Here is a tiny trained network, its code and every weight. The questions are about switching its units off for an input and a target symbol, where a switched-off unit gives its printed mean instead of its output.

import numpy as np


def w(rows, s, z=0):
    codes = np.array(rows[::2]) - 128.0
    scale = np.full(codes.shape[1], s)
    scale[-1] = z or s
    return codes * scale


def norm(h):
    return h / np.sqrt((h * h).mean(-1, keepdims=True) + 1e-5)


def f(y):
    return y / 2 * (1 + np.tanh(0.7978845608 * (y + 0.044715 * y**3)))


def softmax(a):
    e = np.exp(a - a.max(-1, keepdims=True))
    return e / e.sum(-1, keepdims=True)


def log_softmax(a):
    a = a - a.max(-1, keepdims=True)
    return a - np.log(np.exp(a).sum(-1, keepdims=True))


def net(x, mask):
    ids = ['ΘΛΦΨαεμσ'.index(c) for c in x.split()]
    T = len(ids)
    res = E[ids] + P[:T]
    u = 0
    for l in range(2):
        r = norm(res)
        for j in range(2):
            rows = slice(2 * j, 2 * j + 2)
            q, k, v = (r @ M[l][rows].T for M in (Q, K, V))
            z = softmax(np.where(np.tri(T) > 0, q @ k.T / 2**0.5, -1e9)) @ v
            o = O[l][rows]
            res = res + np.where(mask[u + j], z, o[:, -1]) @ o[:, :-1]
        u += 2
        y = f(norm(res) @ A[l][:, :-1].T + A[l][:, -1])
        res = res + np.where(mask[u : u + 8], y, B[l][:, -1]) @ B[l][:, :-1]
        u += 8
    return log_softmax(norm(res)[-1] @ U[:, :-1].T + U[:, -1])


Q, K, V, O, A, B = {}, {}, {}, {}, {}, {}
E = w([
[166,195,218,128],'Θ',
[105,156,112,99],'Λ',
[86,168,124,129],'Φ',
[97,163,111,161],'Ψ',
[120,143,149,168],'α',
[91,161,74,161],'ε',
[30,219,183,69],'μ',
[254,137,91,106],'σ',
],0.0028)
P = w([
[119,133,187,105],'0',
[92,93,187,57],'1',
[178,253,103,107],'2',
[79,148,130,168],'3',
[101,64,143,62],'4',
[195,220,95,110],'5',
[81,123,115,179],'6',
[91,39,112,91],'7',
[192,205,92,108],'8',
[76,116,109,185],'9',
[106,5,150,99],'10',
],0.0032)
Q[0] = w([
[73,109,239,192],'0.h1',
[64,93,210,155],'0.h1',
[2,13,203,169],'0.h2',
[80,91,150,100],'0.h2',
],0.009)
K[0] = w([
[74,136,254,176],'0.h1',
[87,153,204,173],'0.h1',
[108,213,196,47],'0.h2',
[108,178,194,114],'0.h2',
],0.0074)
V[0] = w([
[187,123,57,160],'0.h1',
[85,251,93,180],'0.h1',
[231,72,182,151],'0.h2',
[167,171,28,57],'0.h2',
],0.003)
O[0] = w([
[115,222,172,138,7],'0.h1',
[156,25,213,215,245],'0.h1',
[251,204,128,123,52],'0.h2',
[38,210,108,30,91],'0.h2',
],0.0026,0.0014)
A[0] = w([
[100,125,138,137,94],'0.n1',
[144,185,156,28,37],'0.n2',
[78,178,126,105,254],'0.n3',
[39,102,202,124,152],'0.n4',
[71,129,1,190,178],'0.n5',
[243,159,75,148,75],'0.n6',
[122,76,45,11,200],'0.n7',
[235,74,116,155,49],'0.n8',
],0.0044,0.00085)
B[0] = w([
[158,150,104,117,138],'0.n1',
[104,64,116,200,138],'0.n2',
[166,74,47,161,176],'0.n3',
[200,207,89,34,251],'0.n4',
[205,62,112,104,202],'0.n5',
[4,178,97,120,163],'0.n6',
[201,81,239,92,166],'0.n7',
[67,144,109,145,120],'0.n8',
],0.0037,0.0018)
Q[1] = w([
[69,68,139,64],'1.h1',
[58,237,118,131],'1.h1',
[72,81,222,63],'1.h2',
[255,89,115,115],'1.h2',
],0.0048)
K[1] = w([
[253,101,201,111],'1.h1',
[59,90,133,178],'1.h1',
[75,67,205,187],'1.h2',
[55,180,102,247],'1.h2',
],0.0046)
V[1] = w([
[183,136,157,171],'1.h1',
[84,145,78,169],'1.h1',
[254,85,134,145],'1.h2',
[117,23,201,95],'1.h2',
],0.0034)
O[1] = w([
[136,107,89,163,195],'1.h1',
[152,171,95,87,1],'1.h1',
[175,147,80,254,229],'1.h2',
[185,141,105,128,40],'1.h2',
],0.0037,0.00075)
A[1] = w([
[117,150,159,55,127],'1.n1',
[46,198,116,188,234],'1.n2',
[77,99,127,129,176],'1.n3',
[97,150,204,40,123],'1.n4',
[159,171,85,83,10],'1.n5',
[21,75,35,138,59],'1.n6',
[124,3,204,183,222],'1.n7',
[133,209,101,148,86],'1.n8',
],0.0045,0.0011)
B[1] = w([
[109,149,58,221,138],'1.n1',
[132,2,170,73,208],'1.n2',
[116,89,151,186,135],'1.n3',
[169,95,42,226,155],'1.n4',
[98,164,161,66,118],'1.n5',
[220,145,17,222,150],'1.n6',
[34,118,23,20,252],'1.n7',
[62,64,127,93,162],'1.n8',
],0.0025,0.0024)
U = w([
[209,96,139,40,102],'Θ',
[61,62,137,89,215],'Λ',
[49,151,128,208,104],'Φ',
[184,175,105,159,163],'Ψ',
[85,249,96,70,86],'α',
[159,134,175,148,170],'ε',
[170,119,119,160,4],'μ',
[169,110,117,202,120],'σ',
],0.013,0.0031)

Each question gives the input, a string of symbols that net reads in full, and the target symbol t.
The units are the heads (2 rows each of Q, K, V and O) and the neurons (one row each of A and B). Each row of codes is followed by its name. A weight is (code - 128) times the scale printed after its matrix; where a second scale follows, it is the last column's (O, A, B and U).
mask holds one flag per unit, layer by layer, with each layer's heads first. A switched-off unit (its flag False) gives its mean, the last column of its rows in O or B, instead of its output. The means were averaged over made-up inputs and are rounded, as every weight is.
A unit's drop is (log p(t) with every unit on - log p(t) with that unit switched off) / (log p(t) with every unit on - log p(t) with every unit switched off).
The circuit of an input: a set's keep is (log p(t) with only the set's units on - log p(t) with every unit switched off) / (log p(t) with every unit on - log p(t) with every unit switched off). Starting from the 12 units with the biggest drops (on a tie, the unit counted first), units are removed one at a time, each time the one whose removal leaves the highest keep (on an exact tie, the one counted first), for as long as the keep stays at least 0.8.
circuit, biggest first: the units of the circuit, biggest drop first
most important unit: the unit with the biggest drop
top k neurons: the k neurons with the biggest drops, biggest first
k most important neurons of layer l: the k neurons of layer l with the biggest drops, biggest first
which heads matter: for each layer, one digit per head in row order, 1 if its drop is at least 0.15 and else 0, layers parted by /
input Θ Φ Ψ α σ α, target α: circuit, biggest first	[0.h1]
input Φ ε ε, target σ: circuit, biggest first	[0.n4; 0.h1; 1.n2]
input Φ Ψ α Φ Φ Λ α α α Λ, target Θ: circuit, biggest first	[0.n5; 0.n6]
input α α α ε Λ Λ, target σ: which heads matter	11 / 00
input Φ Φ Θ Ψ α α, target Φ: circuit, biggest first	[0.n6; 0.n4]
input Λ Ψ α σ, target Φ: circuit, biggest first	[0.n4; 0.n6]
input σ ε Ψ Λ α σ α σ α α σ, target Λ: circuit, biggest first	[0.n4; 1.n7; 0.n8]
input Φ σ α α μ, target Θ: circuit, biggest first	[0.n4; 0.n6; 1.n7]
input α μ σ, target α: which heads matter	00 / 00
input μ ε α μ Φ Ψ, target Λ: circuit, biggest first	[1.n2; 0.n4; 0.h2]
input σ Θ Φ ε Ψ α ε Ψ Ψ, target σ: circuit, biggest first	[0.n4; 1.n7]
input Θ Φ μ Λ Θ ε, target σ: circuit, biggest first	[0.n4; 0.h1]
input ε α α ε α α Λ α Ψ, target Φ: circuit, biggest first	[0.n4; 0.n6]
input Λ α Θ Φ, target Ψ: most important unit	0.n7
input Ψ σ α μ Θ Λ, target Λ: top 4 neurons	[0.n4; 1.n2; 0.n2; 1.n8]
input Λ α μ, target Λ: top 2 neurons	[1.n2; 1.n8]
input α σ Ψ Θ μ Ψ Ψ ε, target Θ: 2 most important neurons of layer 0	[0.n5; 0.n6]
input Θ Ψ μ Φ σ Φ ε σ Θ, target α: 3 most important neurons of layer 0	[0.n7; 0.n6; 0.n3]
input σ ε α σ Φ, target Θ: circuit, biggest first	[0.n4; 0.n7]
input α α σ Θ σ Φ σ μ α, target α: circuit, biggest first	[0.n6]
input α Θ Ψ, target Φ: which heads matter	10 / 00
input Ψ Θ Φ Φ Ψ Λ Φ Ψ α Ψ μ, target Θ: circuit, biggest first	[0.n4; 0.n6]
input Λ μ μ Ψ μ σ Ψ Φ Ψ Θ, target ε: 2 most important neurons of layer 0	[0.n4; 0.n5]
input μ α σ ε Λ Φ, target σ: which heads matter	01 / 00
input Ψ Θ α α μ μ Ψ Λ, target Θ: 2 most important neurons of layer 0	[0.n7; 0.n6]
input α Ψ Λ, target Φ: 3 most important neurons of layer 0	[0.n4; 0.n6; 0.n2]
input Ψ Λ Φ Ψ ε α, target σ: top neuron	[0.n4]
input σ Φ Θ Θ μ Λ Θ Θ α Ψ σ, target Λ: top 3 neurons	[0.n4; 1.n7; 0.n8]
